Here is a tiny trained network, its code and every weight. The questions are about switching its units off for an input and a class, where a switched-off unit gives its printed mean instead of its output.

import numpy as np


def w(rows, s, z=0):
    codes = np.array(rows[::2]) - 128.0
    scale = np.full(codes.shape[1], s)
    scale[-1] = z or s
    return codes * scale


def f(y):
    return np.maximum(y, 0)


def log_softmax(a):
    a = a - a.max(-1, keepdims=True)
    return a - np.log(np.exp(a).sum(-1, keepdims=True))


def net(x, mask):
    res = np.array(x, float).reshape(1, 5) / 4 @ E
    y = f(res @ A[0][:, :-1].T + A[0][:, -1])
    res = res + np.where(mask, y, B[0][:, -1]) @ B[0][:, :-1]
    return log_softmax(res[-1] @ U[:, :-1].T + U[:, -1])


A, B = {}, {}
E = w([
[85,66,26,146,135,48,82,130],'x0',
[13,120,124,150,124,218,80,65],'x1',
[142,167,36,108,146,153,30,255],'x2',
[162,58,128,155,129,154,107,180],'x3',
[212,117,114,68,113,214,152,44],'x4',
],0.0059)
A[0] = w([
[180,127,104,120,121,99,118,207,136],'N0',
[113,118,105,131,124,155,102,141,137],'N1',
[139,122,85,117,120,157,104,142,60],'N2',
[126,124,42,114,134,165,86,107,188],'N3',
[170,107,137,128,127,126,137,156,38],'N4',
[90,93,68,133,133,216,67,166,156],'N5',
[116,149,118,126,126,109,131,137,89],'N6',
[80,86,44,121,124,74,120,11,116],'N7',
[147,138,42,110,121,143,94,118,115],'N8',
[138,165,55,101,121,132,110,121,153],'N9',
[162,140,131,118,116,122,135,146,59],'N10',
[93,117,126,137,126,124,125,136,36],'N11',
[188,156,125,107,125,192,136,54,138],'N12',
[169,156,134,115,139,125,134,137,17],'N13',
[207,129,106,117,129,116,133,195,156],'N14',
[158,133,105,108,127,163,121,101,49],'N15',
[125,107,163,141,123,96,152,126,62],'N16',
[151,93,158,135,117,146,132,106,99],'N17',
[95,105,142,144,125,144,109,143,148],'N18',
[119,117,142,135,136,122,143,155,2],'N19',
[141,165,151,118,128,131,156,57,170],'N20',
[124,124,141,137,134,134,127,140,91],'N21',
[157,128,135,126,126,125,139,147,69],'N22',
[114,161,150,120,132,162,123,140,75],'N23',
[176,95,117,138,131,135,128,110,146],'N24',
[189,137,100,117,130,114,132,183,126],'N25',
[108,173,149,145,128,119,121,124,84],'N26',
[125,118,123,115,134,126,134,78,54],'N27',
[124,127,129,126,133,132,132,130,79],'N28',
[153,160,140,110,128,142,153,39,96],'N29',
[143,168,133,116,125,130,134,100,70],'N30',
[94,135,165,140,128,130,110,210,31],'N31',
[170,136,102,132,144,115,116,168,105],'N32',
[249,24,92,123,122,147,138,90,148],'N33',
[146,200,91,99,127,233,106,96,114],'N34',
],0.018,0.005)
B[0] = w([
[171,187,137,134,137,81,92,132,233],'N0',
[125,157,120,134,125,155,107,124,172],'N1',
[136,171,166,143,146,120,118,111,164],'N2',
[211,163,137,117,122,172,152,124,215],'N3',
[80,175,139,150,122,100,127,134,156],'N4',
[125,205,122,150,132,215,67,136,245],'N5',
[141,129,159,114,126,139,113,117,145],'N6',
[100,122,99,243,125,93,83,140,216],'N7',
[197,105,165,156,139,152,114,128,195],'N8',
[200,88,160,125,128,160,140,125,193],'N9',
[108,137,100,167,121,124,145,119,153],'N10',
[75,160,135,157,131,125,119,131,142],'N11',
[168,92,102,137,115,177,220,130,233],'N12',
[107,119,74,176,139,140,154,127,151],'N13',
[169,179,136,153,124,63,80,136,237],'N14',
[115,117,161,108,140,174,117,136,159],'N15',
[159,117,172,68,136,98,123,122,158],'N16',
[142,94,121,103,141,138,134,134,171],'N17',
[137,51,98,124,115,115,76,138,168],'N18',
[147,128,135,149,121,129,119,122,131],'N19',
[124,84,144,48,125,57,113,122,216],'N20',
[132,115,129,140,138,136,140,136,133],'N21',
[97,149,112,159,133,127,125,116,150],'N22',
[108,111,99,115,123,153,124,138,155],'N23',
[110,79,123,97,121,128,117,120,173],'N24',
[166,172,133,157,119,71,118,137,214],'N25',
[122,107,137,68,125,123,106,136,152],'N26',
[169,107,144,135,134,100,137,129,151],'N27',
[137,95,125,115,143,125,119,133,128],'N28',
[165,114,152,133,139,84,225,127,209],'N29',
[98,128,121,156,122,125,176,127,152],'N30',
[190,54,143,184,129,162,163,106,183],'N31',
[166,145,141,142,127,93,128,107,191],'N32',
[46,4,138,79,132,161,153,122,250],'N33',
[86,111,127,45,123,196,110,131,223],'N34',
],0.035,0.011)
U = w([
[130,46,123,150,130,97,200,124,174],'0',
[116,149,112,174,141,200,58,158,143],'1',
[34,234,90,143,195,148,208,124,26],'2',
[123,178,78,137,115,74,198,139,3],'3',
[218,209,163,157,142,131,105,146,98],'4',
[48,217,71,134,151,139,194,94,45],'5',
[83,126,128,146,127,14,112,139,179],'6',
[79,64,151,2,130,157,210,119,175],'7',
],0.0057,0.0046)

Each question gives the input, the list of numbers given to net, and the class t.
The units are the neurons (one row each of A and B). Each row of codes is followed by its name. A weight is (code - 128) times the scale printed after its matrix; where a second scale follows, it is the last column's (A, B and U).
mask holds one flag per neuron, in row order. A switched-off neuron (its flag False) gives its mean, the last column of its row in B, instead of its output. The means were averaged over made-up inputs and are rounded, as every weight is.
A unit's drop is (log p(t) with every unit on - log p(t) with that unit switched off) / (log p(t) with every unit on - log p(t) with every unit switched off).
The circuit of an input: a set's keep is (log p(t) with only the set's units on - log p(t) with every unit switched off) / (log p(t) with every unit on - log p(t) with every unit switched off). Starting from the 12 units with the biggest drops (on a tie, the unit counted first), units are removed one at a time, each time the one whose removal leaves the highest keep (on an exact tie, the one counted first), for as long as the keep stays at least 0.8.
units of the circuit, in order: the units of the circuit, biggest drop first
top k neurons: the k neurons with the biggest drops, biggest first
drop of u: that unit's drop, to one decimal
input [7,4,-7,-3,1], class 6: units of the circuit, in order -> N7
input [8,-2,0,-5,-7], class 6: top 2 neurons -> N5, N7
input [8,-7,-2,-5,4], class 6: units of the circuit, in order -> N7, N12
input [2,-5,2,1,5], class 0: top 3 neurons -> N33, N5, N24
input [1,8,1,-1,5], class 1: units of the circuit, in order -> N5, N34
input [0,0,1,8,3], class 1: units of the circuit, in order -> N5, N29
input [-6,3,3,3,1], class 1: top 2 neurons -> N33, N5
input [1,2,-3,-1,3], class 0: top 4 neurons -> N7, N34, N29, N5
input [7,4,-1,-1,8], class 0: top 2 neurons -> N7, N33
input [3,4,-7,-8,-1], class 6: top 2 neurons -> N7, N33
input [0,1,-6,-2,1], class 0: top 2 neurons -> N7, N34
input [0,-8,0,6,7], class 0: top 3 neurons -> N33, N14, N12
input [2,5,-7,-7,8], class 0: top 3 neurons -> N7, N29, N27
input [1,4,7,-2,7], class 1: units of the circuit, in order -> N5
input [2,-5,-8,1,-8], class 6: top 2 neurons -> N33, N12
input [7,-6,-1,-2,1], class 6: top 2 neurons -> N5, N33
input [1,-6,1,1,4], class 6: top 2 neurons -> N33, N14
input [1,8,8,-3,1], class 1: top 2 neurons -> N34, N5
input [-3,-4,-1,-1,3], class 7: drop of N7 -> 0.2
input [4,-2,-2,8,4], class 7: units of the circuit, in order -> N33
